Each row has a hidden value. The values are split into ranges, and the tier after each row names the range that its value falls in. Each part has its own value, ranges and names.
[-271 -153  -22  464  404  -89  333  305 -192 -139  -55 -197 -182 -192
 -194  182  174  118   36   52   18  -44  250 -168 -251  325 -181    8
  -53  450    8 -423  -77  -32 -209  153  236 -243  -46   21   -1  -57
  251  152] : R
[  73  193 -161  229  -38 -110  152 -206 -182  -22  -36  -60   58  107
   97   99 -162  248  168  -17 -263 -193  -47 -202  -59  591  -66  254
  -52  164 -185  156 -155   84 -159   32   25 -154 -311 -149  351 -113
  334  248] : H
[ -74  239 -260   23 -220   67  270   71 -134 -149 -124   30 -132  -86
 -261  -50 -159  119  -46  -55   -7 -213  -78  -48  121  371   -9  -56
 -158   19   18   77  -60  108  -46  -52   22 -368   -2 -108   56    0
  181 -162] : Q
[ -91 -117  104  -70  279  -66  203  -55  179   95  407   28   17  224
  262  -15 -183  206   14 -179  112  -18  102  -44  -42  -32 -102  -95
  476 -194  234 -150  255   57  -81 -184  -54    6  146 -121  -83    8
 -162 -141] : K
[ 182 -104   71   15 -143  128  275   36  -43 -345   -7  -63 -133 -143
  -26  345 -110  176  110 -166   38 -286   -4  -99  -78  442  -81   14
  -48  131   19  125   -2  278  -65 -102   12 -207  -59  -74  288   47
  150  -55] : K
[-120  121  113  -86    8  115  216 -185  171 -228   87  -11 -135  -40
  155 -103 -282  145  116 -109 -242 -372    1 -277   29  154  -90   99
   80  -94  -37  343 -109  274 -155  -27  -93 -242 -279 -224  155 -243
  128  -50] : J
[ 568  -72   71  -65   13   33 -112  -76  -63   34    0  -16  116  181
 -192   34    2    7  136   19   63  221 -158   25   17  304   39  306
  -40   82   45  360   13    7   35  109 -191  207  -39  138  215  175
  159 -220] : R
[ 352  -79  -76 -122 -109  -83 -157   53 -112  225   72  151  160  130
 -170  144  -42  146   27   11  156  179 -205   60   47  113  153  -32
  -44   13  -16   35  194 -135   54  -42 -171  136  180   41  100  113
  -68  -51] : Q
[ 297  112 -248 -225  -37   67  -52  -17    9  270   96  150   61   97
 -275 -206 -160    3  -79   39   -1  180 -263  100  178   35  168  -36
   -9 -101    1  181  133  -98   92   -7 -273  -11  107  -37  -84   67
 -112 -274] : K
[ -71  225 -292   -1 -449  -17   82  150 -359  -88 -228   97  -15   65
 -377  -78  -78  140 -141 -131  126 -166 -142  -12  209  352  134 -133
 -256    9  107  -23   60  -43    6  -63   12 -283  119   32   78  147
  117  -40] : K
[-174 -229  153 -373 -186   82 -133  286   32  -72  101  321   15  -15
 -140 -239  -45   15 -216 -189  102  -82  -70  -20  173 -481  174 -494
  -23 -137  197   78  251 -186   25  -83 -277   -5  196   -3 -210   24
 -284  -63] : H
[-139   38  176  -85   81  -41   90 -101  193   19  208  231  112  371
  219  -53 -151   86 -127 -147   37  -62   50  -47   77   54   57  180
  344 -326  108   15  213   93   35 -312 -105  -12   44 -148  -28   96
 -105  -20] : R
[  26  144 -136   67  -36   33  249  -21  -26 -119  -34  -54 -133 -135
 -131   84 -151  153  105   17  -73 -179  -61 -115  -14  374  -57   67
  -96   66  -89  116 -106  190 -110   14   30 -268  -80 -127  143 -103
  208 -108] : Q
[ 271  -95 -125  -42  -75  215  354 -107 -102 -213  204 -135  -81   10
  124   84 -265  182   42 -362 -141 -285  -32  -47   -9  453 -121 -167
  175  154  158  155   71  163  -55  -96 -139 -205 -193 -118  241  102
   20  -42] : T
[-398  -31  -36  167 -145   10  151  361 -255 -346 -267   79 -101 -126
 -391 -205  200 -104 -244  -99  -48 -136   52  -28   38  116  131 -175
 -302  117   58  -94  -67  -19  -80   78   81 -259   11   95 -118  160
  165  131] : H
[ 173 -209   96   38  297 -118   93   55    7  129  282  -26   81  218
   78  101  -26  193  108  -72  233  194   99    8  -98   99 -162   -8
  313   58  245 -122  187 -107  -67  -33  -32  153  164   37    8   93
   11 -182] : Q
[ -53 -144  394 -196  137   25  -78   -9  319  -15  192  394  158  295
  226  -14  -73  -16 -138  -69  -11    5   59  -66   59 -188   78  181
  266 -250   16  188  194  -17   88 -292 -258  124  -28 -158  -46   41
 -137   28] : J
[ 437   -4  -31 -188  -24    9 -249  -54   -3  240   40  258  226  222
 -137 -116  -70   -9   -3   84  -80  244 -222   35  125   44  136  158
  -60   18  -91  383   59 -225   99   25 -354  203  -72  -14   80   56
   23  -71] : H
[-201  108   35 -307 -310  -68 -206  109  -42   86  -12  324  113  274
 -210 -340  -87   46 -219 -118  194   -5 -152  -10  295 -263  266 -159
  -17 -370  199   74  248 -126   58 -130 -182    2  264   42 -164   99
 -186 -135] : R
[   6  291 -517  233   55   73  354  -98 -222  125   11  -51  -84  -74
  -29   21 -320  263   23  -18 -375 -275  -49 -197   22  589 -137  -22
  -58  387 -207  -24 -128  -92 -104    1  -65 -463 -387 -324  200 -238
  208  207] : J
[  47  -20   63   36 -161  213  241   70  -23 -393 -128  147  -51  -23
  -78  101  -41  -55 -147 -165 -164 -258    9  -42   38  409   35  129
 -110   95  -56  238  -53  172   53 -176 -103 -246 -229 -121  169  160
  160   79] : J
[ 556  -26  131 -292 -177  110 -282   -5   23   25  -91  313  202  214
 -229  -99  -36  -76   12   65   29  213 -206   43  191   63   92  249
 -162    5   -1  629    3 -174  154   10 -390  227  -74   49  145  128
  135 -251] : H
[ 497   41 -166 -173 -290  117 -149  135 -252   75 -140  334  241  342
 -348 -169  -24  -61 -190  -76  118  237 -159  176  288  259   59   55
 -149  141  179  376   95 -395  230  -85 -349   89   -2   76   68  341
  127 -224] : H
[-154 -269  257 -439 -187  109  -49  276  228 -171  162  353    9   33
 -179 -208   51 -168 -339 -225  231   42 -118  207  161 -488  345 -381
  100 -495  237   31  364  109  129 -244 -218   64  443   66 -350  314
 -419 -261] : Q
[ 283 -148   -6 -176 -342  285  190  131 -180 -409  -39   42  -29   80
 -224 -119  -37  -86 -184 -396   62 -128  -77  141  156  304   52 -183
  -39   26  332  295  107   89   98 -102 -192 -104    0  110   86  428
   24 -233] : T
[ 242   49 -169   96  127   90  271 -192  -80  -33  149 -167  -56   -2
  116   27 -261  217  190 -114 -270 -183  -24 -173  -62  472 -195   59
  101  260  -28  219 -106   71 -146   79 -106 -171 -340 -166  270 -135
  205   14] : J
[ 443  -64  -80   29  123  187  124   53  -57   25   27  158   79  134
  -82  122 -103   32  -38  -24  -68   77   17    3   44  399 -155  171
   31  361   11  232   10 -223  121  -97 -267  -57 -236 -124  162   97
  162  -85] : J
[-353 -148   82  268   65 -256   32  315 -230 -119 -128 -110  -92 -174
 -301  104  248  128   49   56  160   -6   53 -130 -175   54  102 -115
 -219  123   -9 -369    4   45 -232  199  256  -66  218  178  -27   -9
  130  171] : Q
[-306  -33   33  235  -19   36  314  201 -139 -385 -134   55  -87  -31
  -86    4   73    9 -146 -151 -102 -240  166  -86  -44  339  -53   -1
  -81  151   43  -55  -79   77  -86  -74   96 -287 -134  -60   40  112
  236  167] : H
[  39 -372  128 -363   87   19 -120  267   66  126  300   64  -59 -121
 -165 -118  -47  124    0 -115  261   98  -88  -11   27 -542   84 -564
  112  -57  270  -91  325 -158  -63   86 -223  123  369   96 -227  -51
 -365 -263] : K
[ 581   65  -63 -360 -421  204 -123  -59  -29  -37  -57  293  195  327
 -306 -154  -77 -180 -221 -162   87  175 -341  280  302  255  318  176
  -65 -286  114  498  186   58  290 -207 -366  118  115   94   69  496
  -74 -339] : R
[  82  -34  162  -19   97  113  250  -80  204 -254   77  -58 -161 -151
   35  179 -132   86  145  -22  -91 -212   -8 -145 -100  256  -54  185
   44  -40  -91  220  -67  377 -100  -42  -19 -163 -110 -134  165  -93
  124 -133] : K
[ 440 -207   20  116  395  123  113   57   10   99  121   23   -5  -86
   38  326 -119  189  203  115 -124   38   94 -193 -151  298 -311  137
   34  599 -123  152  -69 -250  -36   67 -223  -32 -331 -187  248 -225
  207   26] : J
[-344  -13  190  -13 -208 -165  -58  174 -111 -228 -142   17  -52    6
 -269 -132  131   46  -35  -69  186  -97  -48  -98   32  -59  219  -47
 -168 -246  117  -56   59  186 -146   76  131  -35  251  185  -45   87
   49  -20] : K
[ 389  -38   97 -214  -83  -86 -158  -92   21  116  129   79  157  244
  -73  -30  -84  116  143  -23  193  200 -176   43   74   66   60  111
   81 -185  134  298  123    7    1   11 -168  249  166   96  111  121
   30 -298] : Q
[-367  -75   15  261  213 -175  217  224 -108 -103   -7 -167 -199 -267
 -137  129   46  251  163   73   70 -148  137 -244 -194   96 -132 -151
  -92  219  -13 -307  -74   58 -295  182  236 -221   69  -14    7 -245
  189   70] : Q
[-526 -156  -73  131   95   67  155  547 -167 -165 -156  142 -198 -334
 -428 -147  166  -56 -291    0  -38 -127  115 -105    1 -194   75 -432
 -277  308    3 -339   21 -229  -79   89    4 -352   48  -21 -290  -72
  -30  166] : J
[-430  137  227   68  119 -324  -61 -151  210   50   66   28   -8   -1
  110   10  -43  187  179  170  -92 -120  -69 -273 -120  -75  194  246
   17 -379 -276  -37  -37  341 -259   44  152   -7   61  -96   37 -291
   53  179] : Q
[  -5 -323  259 -289  -37   24 -149  314   24  -30  121  220   42   97
 -197 -104   72    2 -152 -151  331  117  -10   47   98 -386  124 -306
   72 -117  318  -33  318 -169   51  -65 -198  148  339  146 -193  172
 -249 -212] : R
[ 652 -117  108 -236   76  100 -218 -126  106  221  139  172  165  158
  -22  130 -157   81  147   74  -29  181 -199  -54   48   95   29  241
   33  112  -96  435   91 -129   98   -2 -395  227 -131  -58  227  -34
  -10 -139] : T
[ 185  116 -132   70  176   33  262 -243   88    7  153 -198 -118  -98
   40   72 -224  161  219   23 -235 -127 -118 -137 -108  410  -39  194
   78   17 -168  165  -97  322 -157   80  -19 -166 -181 -154  196 -152
  136  -78] : K
[-545 -137  111  339  310 -275  105  341 -149  -33  -57 -143 -196 -278
 -176  175  146  285  153  152  134 -126  208 -345 -240  -52 -105 -148
 -140  295  -42 -501  -35  -57 -334  231  290 -195  115   28  -35 -337
  157  221] : K
[  73  -29  -61  178  216  -43  267 -109   17  -67  115 -304 -219 -370
   40  309 -167  311  383   87 -201 -242  -46 -288 -265  357 -136   25
  -62  250 -256   18 -171  305 -305  209  108 -212 -183 -152  284 -365
  210   75] : Q
[   6   22  -70  324  330  -91  365 -116  -78 -145   90 -435 -182 -107
  -55   -6  -12  139  275   -9 -124  -52   50 -138 -237  487 -157  186
   76  135   21  -29 -183  335 -301  273  218 -131 -114   54  145  -51
  319  -98] : K

Part 2:
[  59   52   45   57   13   -6  -96   85  -79  135   44   24   54  136
   -4  -62    0  -38   40 -102   69   17  -62  -21  -12   23 -108  -34
  -12    4  -51   11   -5   39  -74   16  -86  -77    7   19   55   66
  122  -27] : B
[  25 -187   76 -135    2  146  224  122  -39  -85    7  -69  132  -72
  -90   27  -40  118  -17   58   85  -56   79 -110  -48 -323 -157  155
 -134  287  145 -192   99   -2 -454  -99   50  -66   55  -41   11 -144
 -115   39] : D
[ 112   -4  150   29  -10   40   21  134  -77   97   30   65   90  207
   16  -59   32  -31  -65  -20   56   46  -38  -97   31   -9   20   28
   23   63  -91   47   46  -30  -76  -19  -75 -113  -31   59  -11   47
  139   80] : C
[  33   53  116   97  -25   55  -53   15  -80   67  -84   89   61  152
  -66  -55    1   -8   11  -80   36   10  -44  -14   46  -59 -115  116
  -18  -68    7  -22  -46   19  -90    9  -78    2   18   48   22   -6
   16   32] : D
[  98    0   18   34   38  -65 -101  171 -127  119   86   10   78  143
   47  -36   22  -74    8 -104   60   -9  -79  -13    5   -8  -53  -93
   -6   39 -111   37   53    5  -39  -22 -128 -140  -17    7    9  115
  192   16] : Z
[ -84  131   36   61  -11  105  -63  -16   11  -50    6  114  -43  169
  -63  -40   28    3   69 -122   34    3  -51   40   -1   48  -65  112
   49  -71  -19    3 -140   74  -55  100   55  -60   13  118   70  -31
  -20  -14] : F
[  -9   32   51   -1   39   57  -55  112  -99   39  -16   88   22  207
  -18  -10   39  -72  -16  -66   33   -1  -59  -10   78  -54  -27   72
   51    1 -102   -4  -10    7  -34  -29  -13  -46  -52   60   -9   32
  107   33] : E
[  30   55   10   65   18  -14 -105   75  -94   74   42   45   38  153
  -11  -52   24  -51   27 -126   40  -22  -71   19   13  -14  -94  -11
    8  -27  -65   -3  -19   34  -45   10  -76  -65  -11   22   30   55
  108    2] : Z
[  -6   14  -47   -1  -58   87   60  -92   74  -22   73   11    0  -94
  -98   36   42  -36   42   50  -18    7   73    3   61  -14  -41   53
   44  -16  131   31  -23   -2  -17   66   80  103  105  104 -116 -180
  -18   18] : C
[  49   50   23   46    1   -3  -69   74  -42   -9   72   58   55  112
   38  -25   55  -28   -6  -89   56   17  -82   13  -23   63   58  -60
   39    7  -59   63  -29    1   -3   63  -71 -182  -15   66   31  102
   72   53] : Z
[ 214  -10 -152  123 -148   24  -23 -200   58   64  -42 -130   77   59
  -29 -286  105  -83 -167  -56 -101 -196 -134  107 -148  -55   22 -127
  137 -121 -238 -174   12   48    9   32  -44  198 -118  -43 -105   70
  -37   37] : B
[ -54  143   12   28  -16   -4 -108   44  -31   46  -57   35 -191 -116
  -67   80  -33  -52   74   30  -13   57  -45   44   56   49 -130  -47
  -11  -99  -28   69  -81   46   56   54  -51  -38  149  112   63    5
    0 -135] : E
[ 174   22 -280  136 -116  -57 -170 -228  135   59   82 -122  106  -90
   27 -150  110 -139   46 -117  -53 -128 -102  201 -136  174   75 -252
  144 -204  -93   39  -44   60  196  179  -41  124    8   60 -162   74
   38    6] : C
[  53   37  134  101  -18   62  -48   45  -91   92  -66   91   92  238
  -54  -95    5   -9    8 -113   47   -5  -52  -30   32  -65 -122  132
  -13  -48  -37  -34  -31   29 -122   -3  -73   -6  -16   42   22    1
   58   46] : D
[  17  104  156   11  -36   86   80  109    8   52  118   95 -100  176
  -32  -38   25  -11  -35   35   10   85   10 -117   45   79   -5   49
   63   57  -94  101  -21    4  -45   43   42 -110   39  145   25  -71
  124    2] : Z
[  -6  121   93   25  -23    3   -3  107  -67  136   36   37 -192    8
  -92   17  -37  -52   13   61  -35   58   14  -68  101  -16 -197    6
  -15  -17  -60   51   -4   25  -23  -22  -35   13  128   85   33  -88
  114 -113] : N
[ -44   89   79  -67   19  102   71   22  -69   33   41   90  -50   31
  -70   57   61  -42 -157  129   24  112   21 -122  138  -46   47   39
   68  104   47   -9   17  -73  -15  -62   25  -11  -35   11   22  -18
   24   31] : S
[  -7   74  -80   36   15  -59 -141  -52 -120   27  -72   22   -1 -194
  -52  105   34  -83  -42   26    8   33  -56   67  106  -66  -38  -99
  -12  -82  116  -11  -14  -47   95  -22 -151   20   52  -40    2   91
  -46   -7] : B
[ -29   79  -29   67   30   -1 -165   42  -89   27  -28   58   12  114
  -27  -19   13  -50   77 -157   42  -35  -94   82   11  -15 -117   12
    2  -86  -45  -21  -76   63  -27   35  -63  -54    4   36   53   69
   41  -31] : F
[ -11   62   14  -36   43   28  -58   96  -84   26   26   58  -10   64
    7   42   47  -67  -59    2   47   53  -61  -23   55    7   43  -48
   53   48  -61   24   -3  -23   14  -16  -36 -118  -34   33   36   99
   71    6] : F
[  -5   83   20    1   14   30  -43   59  -49   19   63   63  -24   73
   -6   11   48  -48  -38  -15   34   47  -46  -21   38   39   26  -38
   55   24  -43   41  -25   -8   11   23  -22 -106   -9   56   33   55
   66    8] : N
[ -10   65   58  -50   11   89   28    0  -58   83    4   48   -2  -15
  -66   43   33  -40 -108  107   45  105   14 -101   98  -33    3    9
   37   82   68  -19   18  -52  -34  -48   -5   13  -10   -3   24    5
   13   -1] : C
[  13  -94  160 -179  -46  151  326  121  -11  -19    8  -49  -98 -244
 -143  128  -51   71 -123  319   -7   80  157 -215   98 -260 -113  112
  -89  280  143  -70  132  -79 -291 -129   68   11  160   33  -31 -237
  -88  -21] : D
[ -74  -16   46  -54  -75  120  189  -88  -12 -199 -136   19  -94 -344
 -190  154   -6   80  -92  211  -52    8   87  -21  111 -294  -94  158
  -80   48  264 -120  -13  -65 -169  -48   14   78  167   25  -28 -207
 -300   33] : C
[-173  -62 -121 -226   71  239  143  -42   52 -185   94    2   72  -61
  -93  106   71   23  -23   57   89  -11   80  -32   19 -158   38  134
   57  245  193 -162  -11   -4 -233  -24  253    8  -57   -4  -13 -133
 -140   28] : E
[  31  104  100  101  -84    3    2   10  -30  109  -37   41 -153  -43
 -126   -1  -35  -38   37   56  -68   31   25  -24  106  -37 -211   58
  -29 -119    6   56  -27   23   -1   19  -63   99  176  113  -31 -149
   44  -68] : B
[ 240  -40  -92   45 -123  -31   13  -99  -97   18 -224 -202    9 -173
  -19 -221   54   -9 -376   91  -91 -181 -219   63 -186 -268   20 -241
   16   16 -271 -335   90  -16 -116 -128 -220   52 -142 -220   71  278
 -218   -4] : S
[-41  99  28   4   5  67 -22 -29 -55   6  -3  75 -14   9 -64  27  44 -23
 -67  22  35  61 -24 -29  71 -26  -7  23  35  11  67 -23 -41 -22 -20   1
 -19 -21  -6  12  49  17 -29  12] : S
[ -47  109  -11  126   -5   10 -154  -26  -62  -66  -46  105   15  115
  -44  -27   32  -13   78 -185   25  -46  -98  117    6  -10  -85   63
    5 -148    7  -10 -132   60  -14   86  -67  -69   21   68   54   41
  -38   21] : N
[ 198   -1 -188  105 -117   11  -52 -182    6  134  -44 -170   51   72
  -52 -314   83  -97 -178  -73 -101 -224 -145   99 -152 -117  -82 -145
  115  -93 -272 -259   35   75  -45  -30  -49  251 -147 -120  -60   87
  -14  -28] : S
[ -60  -76 -130 -130   35  157   73 -125   12  -95   42   -9  182 -120
  -80   84   88  -19  -66   57   78    0   62  -13   50 -144   65   61
   47  149  248 -131   21  -56 -128  -30  112   81  -54  -54  -77  -68
 -123   89] : D
[   4  139  119   88  -83   35   -7  -21    8   23  -54   76 -135  -79
  -89   28  -17    8   14   63  -20   85   -9  -18   56   47  -84   29
  -13  -99   43   85  -83    9   17   79  -63  -29  156  132   42  -60
  -47  -44] : C
[   2   94   69  114  -30   64  -65    1    1  -28   37  108   49  228
  -21  -95   38   19   65 -172   54  -11  -71   31  -44   64  -38   84
   32  -69  -30   26 -113   64  -75  115  -12 -113   -3  106   57    7
   21   46] : S
[  -8 -143  -85 -209   59  145  146    1  -23  -44   92  -53  192 -132
  -44  106   72  -19 -118  132   98   28   85 -101   51 -183   84   10
   22  288  204 -124  120  -91 -189 -102   97   13  -62  -82  -79  -46
  -47   85] : D
[  26   76   51  108  -21   17  -92    3  -63   38  -26   78   43  127
  -40  -53   22  -21   31 -112   32   -5  -66   30   19   -6  -84   47
    2  -87   -6    4  -63   31  -37   47  -81  -36   18   52   28   24
   28   25] : B
[ -77  121   21  -48    1  133   13 -116   -5  -36  -29   88   -8  -87
  -75   77   70  -12 -131  116   54  131   -4  -53   82   21  109   13
   75   44  150  -21  -63  -62   21   18   28  -14  -26   10   60   37
 -123   25] : C
[ -35  124   18   58  -54   18  -59    3  -11   29  -68   56 -194  -55
  -98   47   -4  -81   49   41  -77   14  -19   52  109    3 -122   33
   34 -158  -53   69  -73   32   94   46  -15   73  141  151  -40  -93
   18  -79] : E
[ 169  -48   74   67 -191  106  182 -143  -23  -77 -299  -96  -46 -143
 -144 -177   18   66 -313  160 -137 -152  -89    4  -81 -350  -62   59
  -14  -30 -130 -304   33  -21 -210  -99 -100  164  -20  -77   -7   -9
 -314   49] : D
[ -34  100   25   73  -30   39  -41  -45  -37 -105  -28  116  -20   22
  -51   27   66  -14  -37  -35   -4   15  -52   48   63  -17   36   52
   44  -86   47   24  -90  -19   36   61  -45  -65   23   80    9    6
  -70   73] : Z
[-19 100  83  31   4  55 -30  48 -60  57  21  70 -28  97 -54 -22   3   1
  -3 -36  51  50 -32 -47  26  -5 -97  40  -4  20   5 -10 -44  26 -93  13
 -30 -70  22  36  90   6  31 -28] : S
[ 171   22 -266  162 -136  -26 -122 -255  116   -7   48  -96   95   16
    4 -221  143 -127  -40 -140 -100 -196 -128  210 -134   80   87 -176
  177 -223 -163  -46  -53   59  162  146  -22  166  -66   39 -171   54
   -5   62] : S
[ 100    2   52   80   -2  -33 -112   68 -111   73  -56   39  121   66
   13  -17   18  -43   -3  -82   58    7  -86   19   15  -29  -29  -35
  -25  -42  -21   22    6  -13  -23    4 -165  -94    8   16    4  120
   58   53] : D
[ -58 -170  -20 -241   74  182  204  156  -18 -141  102  -43  108   -2
  -37   81   29   47  -40   61  100  -40   66  -94  -16 -246   -1  113
  -18  347   75 -154   95  -17 -351  -94  165 -113  -43  -12  -16  -99
  -43   51] : E
[   0 -204  132 -115   19  179  264  187  -56 -190   52   -7  179  130
  -68  -32  -20  178   -7  -60  112 -110   53 -110  -90 -371 -146  265
 -137  327  102 -225   73   22 -569  -87   81 -175   -8  -24   48 -158
 -112  117] : S
[  56   35    5   46   21  -19 -103  116  -52   13   96   47   73  160
   60  -37   46  -42   37 -140   70   -4  -94   28  -43   77   32  -73
   34   10  -99   70  -25   25  -15   66  -71 -203  -21   70   30  118
  123   39] : N
